Below is a small trained network, with its code and all its weights. Each question gives an input and a class and asks what happens when units are switched off, that is, made to give their printed mean instead of their output.

import numpy as np


def w(rows, s, z=0):
    codes = np.array(rows[::2]) - 128.0
    scale = np.full(codes.shape[1], s)
    scale[-1] = z or s
    return codes * scale


def norm(h):
    return h / np.sqrt((h * h).mean(-1, keepdims=True) + 1e-5)


def f(y):
    return np.maximum(y, 0)


def log_softmax(a):
    a = a - a.max(-1, keepdims=True)
    return a - np.log(np.exp(a).sum(-1, keepdims=True))


def net(x, mask):
    res = np.array(x, float).reshape(1, 5) / 4 @ E
    u = 0
    for l in range(3):
        y = f(norm(res) @ A[l][:, :-1].T + A[l][:, -1])
        res = res + np.where(mask[u : u + 3], y, B[l][:, -1]) @ B[l][:, :-1]
        u += 3
    return log_softmax(norm(res)[-1] @ U[:, :-1].T + U[:, -1])


A, B = {}, {}
E = w([
[132,196,217,86,240,209,38,189,104,161,190],'x0',
[133,51,49,63,42,168,228,91,85,167,64],'x1',
[48,56,149,219,120,175,101,27,80,153,151],'x2',
[212,76,108,217,113,203,154,95,60,75,3],'x3',
[198,53,148,130,54,156,69,145,118,107,163],'x4',
],0.0035)
A[0] = w([
[174,71,185,135,128,216,2,65,125,91,124,4],'L0N1',
[123,81,116,67,164,158,105,251,209,109,222,103],'L0N2',
[84,115,180,71,40,172,94,152,28,231,224,15],'L0N3',
],0.0038,0.0025)
B[0] = w([
[150,199,128,111,254,146,179,179,28,124,162,209],'L0N1',
[214,138,177,66,150,147,62,139,130,93,175,253],'L0N2',
[1,91,173,139,126,54,147,106,118,171,164,202],'L0N3',
],0.0063,0.003)
A[1] = w([
[112,129,190,191,163,118,101,43,140,56,127,160],'L1N1',
[126,147,34,139,63,62,156,254,162,141,57,4],'L1N2',
[13,251,36,88,207,74,202,112,228,199,38,115],'L1N3',
],0.0042,0.0021)
B[1] = w([
[168,124,83,163,102,149,87,160,147,181,81,225],'L1N1',
[97,68,100,144,136,128,168,15,81,169,169,196],'L1N2',
[111,213,157,82,194,90,198,104,89,92,254,255],'L1N3',
],0.0071,0.0032)
A[2] = w([
[132,188,156,28,139,114,50,247,200,152,178,110],'L2N1',
[104,138,185,127,147,167,25,157,143,190,187,4],'L2N2',
[127,167,130,255,167,49,45,134,172,135,201,129],'L2N3',
],0.0047,0.0035)
B[2] = w([
[215,90,145,126,69,136,216,254,93,11,126,254],'L2N1',
[82,43,103,100,29,53,108,104,137,203,135,184],'L2N2',
[89,144,133,104,121,167,67,99,215,146,49,214],'L2N3',
],0.0065,0.0057)
U = w([
[207,32,27,192,27,141,222,41,83,174,21,128],'0',
[57,53,254,46,22,78,24,229,199,189,183,107],'1',
[237,235,203,42,169,113,202,245,103,41,171,247],'2',
[10,206,123,207,121,124,84,57,226,212,85,4],'3',
[159,169,180,218,215,247,47,186,42,207,34,131],'4',
[178,223,101,178,123,110,58,106,214,112,30,11],'5',
[41,204,135,57,188,49,240,37,55,203,219,216],'6',
],0.0069,0.0043)

Each question gives the input, the list of numbers given to net, and the class t.
The units are the neurons (one row each of A and B). Each row of codes is followed by its name. A weight is (code - 128) times the scale printed after its matrix; where a second scale follows, it is the last column's (A, B and U).
mask holds one flag per neuron, layer by layer. A switched-off neuron (its flag False) gives its mean, the last column of its row in B, instead of its output. The means were averaged over made-up inputs and are rounded, as every weight is.
A unit's drop is (log p(t) with every unit on - log p(t) with that unit switched off) / (log p(t) with every unit on - log p(t) with every unit switched off).
The circuit of an input: a set's keep is (log p(t) with only the set's units on - log p(t) with every unit switched off) / (log p(t) with every unit on - log p(t) with every unit switched off). Starting from all 9 units, units are removed one at a time, each time the one whose removal leaves the highest keep (on an exact tie, the one counted first), for as long as the keep stays at least 0.8.
circuit, biggest first: the units of the circuit, biggest drop first
most important unit: the unit with the biggest drop
k most important neurons: the k neurons with the biggest drops, biggest first
input [-3,0,1,-8,0], class 2: circuit, biggest first => L2N1
input [4,-4,3,-5,-4], class 1: circuit, biggest first => L2N2; L2N3
input [2,-8,4,-2,-7], class 1: circuit, biggest first => L2N2; L1N1
input [-8,-7,8,6,5], class 4: 3 most important neurons => L0N1; L2N2; L2N1
input [6,7,6,5,5], class 4: circuit, biggest first => L0N1; L2N1
input [-8,-3,3,-4,3], class 3: circuit, biggest first => L2N1; L2N3
input [3,8,5,-5,8], class 6: 2 most important neurons => L0N3; L2N1
input [-4,-3,2,-7,-1], class 2: circuit, biggest first => L2N1; L1N2
input [-3,3,-3,-3,6], class 0: 2 most important neurons => L1N3; L1N2
input [-7,6,2,3,-8], class 6: 2 most important neurons => L1N3; L2N1
input [0,6,-7,6,-7], class 6: circuit, biggest first => L1N3; L2N1
input [1,-7,-2,8,8], class 4: 3 most important neurons => L2N1; L1N3; L0N2
input [-8,6,-7,6,-5], class 6: circuit, biggest first => L1N3; L2N1; L0N2
input [1,8,-2,-2,-2], class 6: most important unit => L2N1
input [-6,-5,-5,-1,-3], class 6: circuit, biggest first => L1N2; L2N1
input [-5,-7,-2,-1,-7], class 6: circuit, biggest first => L0N2; L2N1
input [6,7,-1,-3,3], class 1: circuit, biggest first => L0N3; L1N3
input [-2,8,-8,-4,1], class 6: 2 most important neurons => L1N2; L2N1
input [1,-1,0,5,3], class 4: 2 most important neurons => L2N1; L1N3
input [-8,-8,-8,8,6], class 0: most important unit => L1N2
input [-3,-7,7,0,2], class 3: 2 most important neurons => L2N1; L2N3
input [-4,8,-7,-1,-6], class 6: circuit, biggest first => L1N3; L1N2
input [-4,-4,8,7,3], class 4: circuit, biggest first => L0N1; L2N2
input [3,1,-2,8,8], class 4: 4 most important neurons => L2N1; L1N3; L0N2; L0N1
input [4,-7,8,-5,-4], class 1: 2 most important neurons => L2N2; L2N1
